Below is a small trained network, with its code and all its weights. Each question gives an input and a class and asks what happens when units are switched off, that is, made to give their printed mean instead of their output.

import numpy as np


def w(rows, s, z=0):
    codes = np.array(rows[::2]) - 128.0
    scale = np.full(codes.shape[1], s)
    scale[-1] = z or s
    return codes * scale


def f(y):
    return y / 2 * (1 + np.tanh(0.7978845608 * (y + 0.044715 * y**3)))


def log_softmax(a):
    a = a - a.max(-1, keepdims=True)
    return a - np.log(np.exp(a).sum(-1, keepdims=True))


def net(x, mask):
    res = np.array(x, float).reshape(1, 6) / 4 @ E
    y = f(res @ A[0][:, :-1].T + A[0][:, -1])
    res = res + np.where(mask, y, B[0][:, -1]) @ B[0][:, :-1]
    return log_softmax(res[-1] @ U[:, :-1].T + U[:, -1])


A, B = {}, {}
E = w([
[254,106,87],'x0',
[125,129,127],'x1',
[120,215,64],'x2',
[86,81,52],'x3',
[128,127,130],'x4',
[127,128,129],'x5',
],0.0059)
A[0] = w([
[207,131,100,51],'N0',
[56,40,35,78],'N1',
[126,158,131,45],'N2',
[218,113,107,102],'N3',
[127,213,49,84],'N4',
[85,46,12,95],'N5',
[23,161,174,95],'N6',
[141,132,116,255],'N7',
[176,210,250,70],'N8',
[34,140,165,66],'N9',
[109,115,97,48],'N10',
[133,199,86,79],'N11',
[132,77,152,75],'N12',
[189,99,75,68],'N13',
[116,153,129,45],'N14',
[118,178,91,72],'N15',
[142,138,198,85],'N16',
[203,116,105,68],'N17',
[135,96,151,67],'N18',
[121,94,166,54],'N19',
[139,202,100,63],'N20',
[135,19,173,132],'N21',
[124,1,188,98],'N22',
[131,90,95,208],'N23',
[142,128,130,217],'N24',
[118,188,47,138],'N25',
[135,67,149,73],'N26',
[175,95,108,45],'N27',
[151,186,181,54],'N28',
],0.0096,0.0053)
B[0] = w([
[140,55,108,139],'N0',
[216,142,177,186],'N1',
[163,133,98,95],'N2',
[113,45,147,176],'N3',
[105,161,66,163],'N4',
[238,198,157,194],'N5',
[130,8,131,209],'N6',
[50,120,165,255],'N7',
[254,203,165,173],'N8',
[161,32,107,172],'N9',
[177,136,111,100],'N10',
[122,145,73,131],'N11',
[136,136,90,115],'N12',
[167,61,145,145],'N13',
[160,125,97,96],'N14',
[130,139,86,120],'N15',
[159,163,124,127],'N16',
[142,58,126,143],'N17',
[145,131,96,105],'N18',
[155,139,83,106],'N19',
[132,150,77,120],'N20',
[83,173,74,188],'N21',
[85,175,44,184],'N22',
[106,136,165,211],'N23',
[80,122,156,208],'N24',
[91,150,97,187],'N25',
[133,140,93,118],'N26',
[159,90,110,116],'N27',
[181,161,121,115],'N28',
],0.03,0.004)
U = w([
[163,1,92,73],'0',
[220,160,150,130],'1',
[92,110,151,253],'2',
[104,140,10,58],'3',
[94,111,162,146],'4',
[96,108,155,118],'5',
],0.0079,0.0036)

Each question gives the input, the list of numbers given to net, and the class t.
The units are the neurons (one row each of A and B). Each row of codes is followed by its name. A weight is (code - 128) times the scale printed after its matrix; where a second scale follows, it is the last column's (A, B and U).
mask holds one flag per neuron, in row order. A switched-off neuron (its flag False) gives its mean, the last column of its row in B, instead of its output. The means were averaged over made-up inputs and are rounded, as every weight is.
A unit's drop is (log p(t) with every unit on - log p(t) with that unit switched off) / (log p(t) with every unit on - log p(t) with every unit switched off).
The circuit of an input: a set's keep is (log p(t) with only the set's units on - log p(t) with every unit switched off) / (log p(t) with every unit on - log p(t) with every unit switched off). Starting from the 12 units with the biggest drops (on a tie, the unit counted first), units are removed one at a time, each time the one whose removal leaves the highest keep (on an exact tie, the one counted first), for as long as the keep stays at least 0.8.
units of the circuit, in order: the units of the circuit, biggest drop first
most important unit: the unit with the biggest drop
k most important neurons: the k neurons with the biggest drops, biggest first
drop when u is switched off: that unit's drop, to one decimal
input [2,3,4,7,-7,3], class 1: most important unit -> N5
input [-3,-3,-7,-4,-4,-2], class 3: 2 most important neurons -> (N22; N21)
input [2,-1,-3,6,-2,-3], class 1: 3 most important neurons -> (N5; N1; N6)
input [8,6,-4,0,7,6], class 0: units of the circuit, in order -> (N3; N17)
input [4,-5,-7,-1,-6,7], class 3: 2 most important neurons -> (N22; N21)
input [7,5,-2,-7,-2,-3], class 0: 2 most important neurons -> (N3; N0)
input [1,5,7,6,6,-6], class 3: 2 most important neurons -> (N4; N25)
input [-5,1,7,6,-3,-2], class 3: 3 most important neurons -> (N4; N25; N11)
input [-1,-4,-5,2,4,5], class 3: units of the circuit, in order -> (N22; N21)
input [8,5,4,4,0,-5], class 0: units of the circuit, in order -> (N13; N0)
input [-8,1,3,8,2,-6], class 0: 3 most important neurons -> (N6; N9; N8)
input [-2,0,-1,-5,4,3], class 1: 2 most important neurons -> (N8; N3)
input [8,-3,8,-3,-7,-5], class 0: drop when N3 is switched off -> 0.6
input [2,3,-8,5,-2,8], class 3: units of the circuit, in order -> (N22)
input [-6,-7,2,8,-8,-3], class 1: drop when N1 is switched off -> 0.4
input [-7,6,-4,3,7,-2], class 0: drop when N9 is switched off -> 0.4
input [2,2,-3,8,-4,4], class 1: drop when N10 is switched off -> 0.0
